Here is a tiny trained network, its code and every weight. The questions are about switching its units off for an input and a class, where a switched-off unit gives its printed mean instead of its output.

import numpy as np


def w(rows, s, z=0):
    codes = np.array(rows[::2]) - 128.0
    scale = np.full(codes.shape[1], s)
    scale[-1] = z or s
    return codes * scale


def norm(h):
    return h / np.sqrt((h * h).mean(-1, keepdims=True) + 1e-5)


def f(y):
    return np.maximum(y, 0)


def log_softmax(a):
    a = a - a.max(-1, keepdims=True)
    return a - np.log(np.exp(a).sum(-1, keepdims=True))


def net(x, mask):
    res = np.array(x, float).reshape(1, 8) / 4 @ E
    u = 0
    for l in range(4):
        y = f(norm(res) @ A[l][:, :-1].T + A[l][:, -1])
        res = res + np.where(mask[u : u + 6], y, B[l][:, -1]) @ B[l][:, :-1]
        u += 6
    return log_softmax(norm(res)[-1] @ U[:, :-1].T + U[:, -1])


A, B = {}, {}
E = w([
[147,150,118,138,135,114,143,135],'x0',
[133,126,120,131,141,131,137,124],'x1',
[193,147,93,83,23,205,188,107],'x2',
[253,65,191,117,143,123,101,138],'x3',
[120,169,137,33,126,83,128,21],'x4',
[135,138,121,132,131,121,134,130],'x5',
[129,136,133,127,116,121,124,137],'x6',
[126,121,124,125,134,133,130,125],'x7',
],0.0043)
A[0] = w([
[167,129,180,84,120,164,157,146,58],'0.n0',
[132,159,109,24,161,29,87,50,8],'0.n1',
[123,177,127,66,123,83,140,12,170],'0.n2',
[95,181,60,117,112,210,123,120,134],'0.n3',
[106,170,77,123,82,168,139,121,59],'0.n4',
[1,187,112,147,190,107,141,139,178],'0.n5',
],0.0057,0.0016)
B[0] = w([
[161,150,66,180,135,131,87,99,168],'0.n0',
[135,213,219,219,103,169,174,63,231],'0.n1',
[100,133,67,3,168,104,96,184,250],'0.n2',
[89,98,201,154,68,83,180,105,197],'0.n3',
[95,141,142,127,142,154,210,173,179],'0.n4',
[136,137,38,150,84,147,37,85,255],'0.n5',
],0.0066,0.0055)
A[1] = w([
[123,48,163,104,227,68,102,198,1],'1.n0',
[253,85,165,56,111,156,153,120,121],'1.n1',
[124,156,148,44,141,112,107,49,220],'1.n2',
[200,117,209,140,192,121,62,106,183],'1.n3',
[114,147,243,126,193,102,172,81,15],'1.n4',
[153,166,61,69,158,140,71,71,90],'1.n5',
],0.0073,0.00091)
B[1] = w([
[160,161,156,60,203,98,35,214,170],'1.n0',
[63,229,46,208,116,107,2,87,233],'1.n1',
[157,214,163,110,121,32,102,58,253],'1.n2',
[147,85,228,81,143,113,230,162,218],'1.n3',
[83,42,149,222,46,142,205,54,175],'1.n4',
[211,230,229,149,87,157,72,240,244],'1.n5',
],0.0049,0.0055)
A[2] = w([
[145,151,135,209,152,161,91,113,13],'2.n0',
[58,105,132,143,123,173,253,166,87],'2.n1',
[128,184,104,67,151,146,103,38,85],'2.n2',
[115,197,230,12,143,112,196,129,91],'2.n3',
[78,67,119,138,141,66,94,141,141],'2.n4',
[166,102,208,93,211,61,154,147,3],'2.n5',
],0.0072,0.00043)
B[2] = w([
[112,84,83,83,115,125,142,113,208],'2.n0',
[182,165,224,109,153,155,132,105,182],'2.n1',
[131,123,186,109,188,74,90,203,227],'2.n2',
[117,42,27,156,138,159,130,125,253],'2.n3',
[254,136,124,134,103,169,120,115,154],'2.n4',
[72,147,168,117,157,197,154,200,183],'2.n5',
],0.0078,0.006)
A[3] = w([
[170,16,25,202,83,150,81,134,34],'3.n0',
[93,84,63,6,146,59,233,125,23],'3.n1',
[51,74,142,165,207,90,84,73,154],'3.n2',
[161,109,94,171,86,147,104,205,101],'3.n3',
[107,111,255,218,107,89,249,80,82],'3.n4',
[52,157,96,120,103,142,128,171,251],'3.n5',
],0.0077,0.0013)
B[3] = w([
[48,109,48,249,131,137,165,100,254],'3.n0',
[97,16,41,2,88,16,169,168,178],'3.n1',
[193,163,103,124,61,149,170,146,167],'3.n2',
[77,75,122,138,147,138,121,94,225],'3.n3',
[148,163,178,84,85,220,204,48,237],'3.n4',
[204,78,163,145,164,125,158,112,219],'3.n5',
],0.0092,0.0052)
U = w([
[61,65,17,254,121,130,130,96,230],'0',
[154,151,202,105,70,206,242,54,170],'1',
[163,254,125,116,105,19,28,107,139],'2',
[113,44,44,9,97,5,189,144,5],'3',
[131,55,184,127,216,164,116,249,24],'4',
],0.0071,0.0012)

Each question gives the input, the list of numbers given to net, and the class t.
The units are the neurons (one row each of A and B). Each row of codes is followed by its name. A weight is (code - 128) times the scale printed after its matrix; where a second scale follows, it is the last column's (A, B and U).
mask holds one flag per neuron, layer by layer. A switched-off neuron (its flag False) gives its mean, the last column of its row in B, instead of its output. The means were averaged over made-up inputs and are rounded, as every weight is.
A unit's drop is (log p(t) with every unit on - log p(t) with that unit switched off) / (log p(t) with every unit on - log p(t) with every unit switched off).
The circuit of an input: a set's keep is (log p(t) with only the set's units on - log p(t) with every unit switched off) / (log p(t) with every unit on - log p(t) with every unit switched off). Starting from the 12 units with the biggest drops (on a tie, the unit counted first), units are removed one at a time, each time the one whose removal leaves the highest keep (on an exact tie, the one counted first), for as long as the keep stays at least 0.8.
units of the circuit, in order: the units of the circuit, biggest drop first
unit that matters most: the unit with the biggest drop
k most important neurons: the k neurons with the biggest drops, biggest first
k most important neurons of layer l: the k neurons of layer l with the biggest drops, biggest first
drop when u is switched off: that unit's drop, to one decimal
input [1,-5,-4,3,8,-6,-5,2], class 1: unit that matters most	0.n1
input [7,-4,-2,5,-1,5,0,-8], class 4: units of the circuit, in order	0.n1, 2.n5
input [1,2,-5,1,1,3,1,-5], class 1: 3 most important neurons	0.n2, 0.n1, 1.n3
input [7,-4,-7,2,8,-4,-8,1], class 1: units of the circuit, in order	0.n1, 3.n4
input [-2,8,1,8,7,-4,-4,4], class 2: 2 most important neurons	1.n1, 0.n2
input [2,7,1,-6,3,-4,5,-1], class 3: units of the circuit, in order	0.n2, 3.n1
input [1,0,-6,1,1,6,3,-2], class 1: 3 most important neurons	0.n2, 1.n3, 0.n1
input [-6,8,6,-7,1,4,-3,-3], class 3: 2 most important neurons	3.n1, 0.n1
input [5,-1,-2,3,-6,-8,8,-5], class 4: 2 most important neurons	0.n1, 1.n0
input [7,-2,8,2,0,-2,2,4], class 0: 3 most important neurons	1.n2, 1.n1, 0.n2
input [-4,2,7,-7,1,-2,-3,-3], class 3: 4 most important neurons	3.n1, 0.n1, 2.n3, 0.n2
input [-4,7,1,0,-2,-7,0,2], class 1: 2 most important neurons	0.n5, 1.n1
input [-4,-4,6,6,2,-5,5,-6], class 2: 2 most important neurons	1.n1, 2.n3
input [-6,0,5,7,3,-1,4,-3], class 2: units of the circuit, in order	1.n1
input [8,3,7,-2,1,6,-5,-6], class 3: 2 most important neurons	0.n1, 3.n1
input [3,0,-3,3,8,1,-1,-3], class 1: 2 most important neurons of layer 0	0.n1, 0.n5
input [-1,-3,3,-2,1,-8,1,-1], class 3: 3 most important neurons	0.n1, 0.n2, 3.n1
input [-6,-4,0,-2,8,-5,-3,-4], class 2: 2 most important neurons	0.n2, 1.n2
input [2,8,-3,2,-7,4,7,2], class 4: 2 most important neurons	0.n1, 0.n5
input [6,-3,3,6,0,7,8,-8], class 0: 2 most important neurons of layer 1	1.n2, 1.n1
input [-5,1,5,-6,6,-5,5,4], class 3: unit that matters most	0.n2
input [6,2,7,-3,5,-3,-8,3], class 3: drop when 0.n2 is switched off	0.2
input [-2,-6,-6,5,2,3,-2,-8], class 1: drop when 1.n4 is switched off	0.2
input [8,7,-5,2,-1,3,5,1], class 4: drop when 0.n1 is switched off	1.3
